Below are the code and all the weights of a small trained network. Each question names an input and a class and asks about switching units off, where a switched-off unit gives its printed mean instead of its output.

import numpy as np


def w(rows, s, z=0):
    codes = np.array(rows[::2]) - 128.0
    scale = np.full(codes.shape[1], s)
    scale[-1] = z or s
    return codes * scale


def norm(h):
    return h / np.sqrt((h * h).mean(-1, keepdims=True) + 1e-5)


def f(y):
    return y / 2 * (1 + np.tanh(0.7978845608 * (y + 0.044715 * y**3)))


def log_softmax(a):
    a = a - a.max(-1, keepdims=True)
    return a - np.log(np.exp(a).sum(-1, keepdims=True))


def net(x, mask):
    res = np.array(x, float).reshape(1, 5) / 4 @ E
    u = 0
    for l in range(3):
        y = f(norm(res) @ A[l][:, :-1].T + A[l][:, -1])
        res = res + np.where(mask[u : u + 12], y, B[l][:, -1]) @ B[l][:, :-1]
        u += 12
    return log_softmax(norm(res)[-1] @ U[:, :-1].T + U[:, -1])


A, B = {}, {}
E = w([
[128,128,130,124],'x0',
[130,187,245,166],'x1',
[45,254,77,152],'x2',
[127,128,128,123],'x3',
[26,65,146,163],'x4',
],0.0091)
A[0] = w([
[44,62,155,145,61],'L0N1',
[218,181,121,22,34],'L0N2',
[130,128,126,134,29],'L0N3',
[174,151,125,50,7],'L0N4',
[211,174,167,165,75],'L0N5',
[139,90,127,107,41],'L0N6',
[112,153,116,143,15],'L0N7',
[92,185,103,130,1],'L0N8',
[62,193,73,100,169],'L0N9',
[127,128,129,124,29],'L0N10',
[95,180,89,161,44],'L0N11',
[108,214,120,254,108],'L0N12',
],0.0089,0.0076)
B[0] = w([
[136,158,105,204,159],'L0N1',
[135,135,111,189,163],'L0N2',
[103,248,200,113,88],'L0N3',
[116,187,140,189,109],'L0N4',
[120,115,112,145,157],'L0N5',
[102,161,152,105,101],'L0N6',
[127,183,156,109,95],'L0N7',
[120,160,150,113,112],'L0N8',
[144,92,152,85,255],'L0N9',
[114,220,165,136,88],'L0N10',
[129,146,159,80,128],'L0N11',
[133,97,138,75,221],'L0N12',
],0.013,0.0043)
A[1] = w([
[163,155,133,50,52],'L1N1',
[201,56,152,182,63],'L1N2',
[72,67,144,128,47],'L1N3',
[196,211,93,120,82],'L1N4',
[156,178,251,164,190],'L1N5',
[158,162,84,216,151],'L1N6',
[149,96,64,129,36],'L1N7',
[78,179,108,81,56],'L1N8',
[58,216,88,92,96],'L1N9',
[131,127,43,149,2],'L1N10',
[113,76,124,52,150],'L1N11',
[20,109,120,139,41],'L1N12',
],0.015,0.0058)
B[1] = w([
[105,149,173,149,166],'L1N1',
[101,189,180,87,254],'L1N2',
[176,154,131,141,185],'L1N3',
[175,67,148,185,173],'L1N4',
[94,134,3,108,231],'L1N5',
[177,179,151,162,162],'L1N6',
[97,160,80,130,169],'L1N7',
[112,98,180,98,144],'L1N8',
[139,51,194,82,154],'L1N9',
[108,136,112,129,142],'L1N10',
[105,198,152,133,253],'L1N11',
[182,117,167,162,173],'L1N12',
],0.014,0.0072)
A[2] = w([
[43,89,148,168,107],'L2N1',
[151,114,109,109,23],'L2N2',
[201,84,151,249,136],'L2N3',
[157,99,121,115,2],'L2N4',
[133,97,204,40,79],'L2N5',
[163,66,127,201,68],'L2N6',
[54,93,175,223,104],'L2N7',
[135,213,199,121,43],'L2N8',
[141,59,161,72,2],'L2N9',
[227,131,116,89,94],'L2N10',
[102,41,155,191,37],'L2N11',
[100,212,157,159,185],'L2N12',
],0.012,0.0046)
B[2] = w([
[189,124,117,89,149],'L2N1',
[109,85,122,138,102],'L2N2',
[118,154,132,246,246],'L2N3',
[147,99,105,117,99],'L2N4',
[124,141,224,91,253],'L2N5',
[96,127,140,198,162],'L2N6',
[228,121,112,117,177],'L2N7',
[122,160,148,157,227],'L2N8',
[131,89,155,83,135],'L2N9',
[120,24,150,174,169],'L2N10',
[170,86,138,148,145],'L2N11',
[144,206,144,172,250],'L2N12',
],0.011,0.0049)
U = w([
[142,113,226,55,87],'0',
[249,108,119,225,46],'1',
[99,142,11,90,33],'2',
[131,178,136,158,254],'3',
[138,185,131,154,216],'4',
],0.016,0.0052)

Each question gives the input, the list of numbers given to net, and the class t.
The units are the neurons (one row each of A and B). Each row of codes is followed by its name. A weight is (code - 128) times the scale printed after its matrix; where a second scale follows, it is the last column's (A, B and U).
mask holds one flag per neuron, layer by layer. A switched-off neuron (its flag False) gives its mean, the last column of its row in B, instead of its output. The means were averaged over made-up inputs and are rounded, as every weight is.
A unit's drop is (log p(t) with every unit on - log p(t) with that unit switched off) / (log p(t) with every unit on - log p(t) with every unit switched off).
The circuit of an input: a set's keep is (log p(t) with only the set's units on - log p(t) with every unit switched off) / (log p(t) with every unit on - log p(t) with every unit switched off). Starting from the 12 units with the biggest drops (on a tie, the unit counted first), units are removed one at a time, each time the one whose removal leaves the highest keep (on an exact tie, the one counted first), for as long as the keep stays at least 0.8.
circuit, biggest first: the units of the circuit, biggest drop first
most important unit: the unit with the biggest drop
k most important neurons: the k neurons with the biggest drops, biggest first
drop when u is switched off: that unit's drop, to one decimal
input [-2,5,7,4,-5], class 0: most important unit => L1N9
input [1,6,6,6,-7], class 1: circuit, biggest first => [L1N4 L1N2]
input [-1,1,4,-3,-6], class 1: 2 most important neurons => [L1N4 L1N2]
input [-2,-6,2,-3,6], class 1: circuit, biggest first => [L1N5 L2N7]
input [4,7,6,3,1], class 2: 2 most important neurons => [L1N5 L1N2]
input [-1,0,-2,2,7], class 1: 2 most important neurons => [L1N11 L2N7]
input [0,1,6,-4,-7], class 1: 3 most important neurons => [L1N4 L1N2 L0N2]
input [8,7,5,-4,8], class 1: 2 most important neurons => [L1N12 L1N2]
input [4,-1,1,-1,-6], class 1: 2 most important neurons => [L1N4 L1N11]
input [0,7,-3,-5,-5], class 2: 2 most important neurons => [L1N5 L1N11]
input [1,6,8,-1,-7], class 0: 2 most important neurons => [L1N9 L0N12]
input [-4,2,4,6,-6], class 1: 2 most important neurons => [L1N4 L1N2]
input [5,-4,-6,6,-5], class 0: 2 most important neurons => [L1N5 L1N2]
input [4,-2,-4,8,3], class 4: most important neuron => [L0N9]
input [5,8,2,-2,-7], class 2: drop when L1N4 is switched off => -0.1
input [3,7,-5,3,8], class 1: drop when L1N11 is switched off => 0.4
input [-8,0,8,7,6], class 0: drop when L1N9 is switched off => 0.1
input [1,1,-7,5,-5], class 0: drop when L1N8 is switched off => 0.0
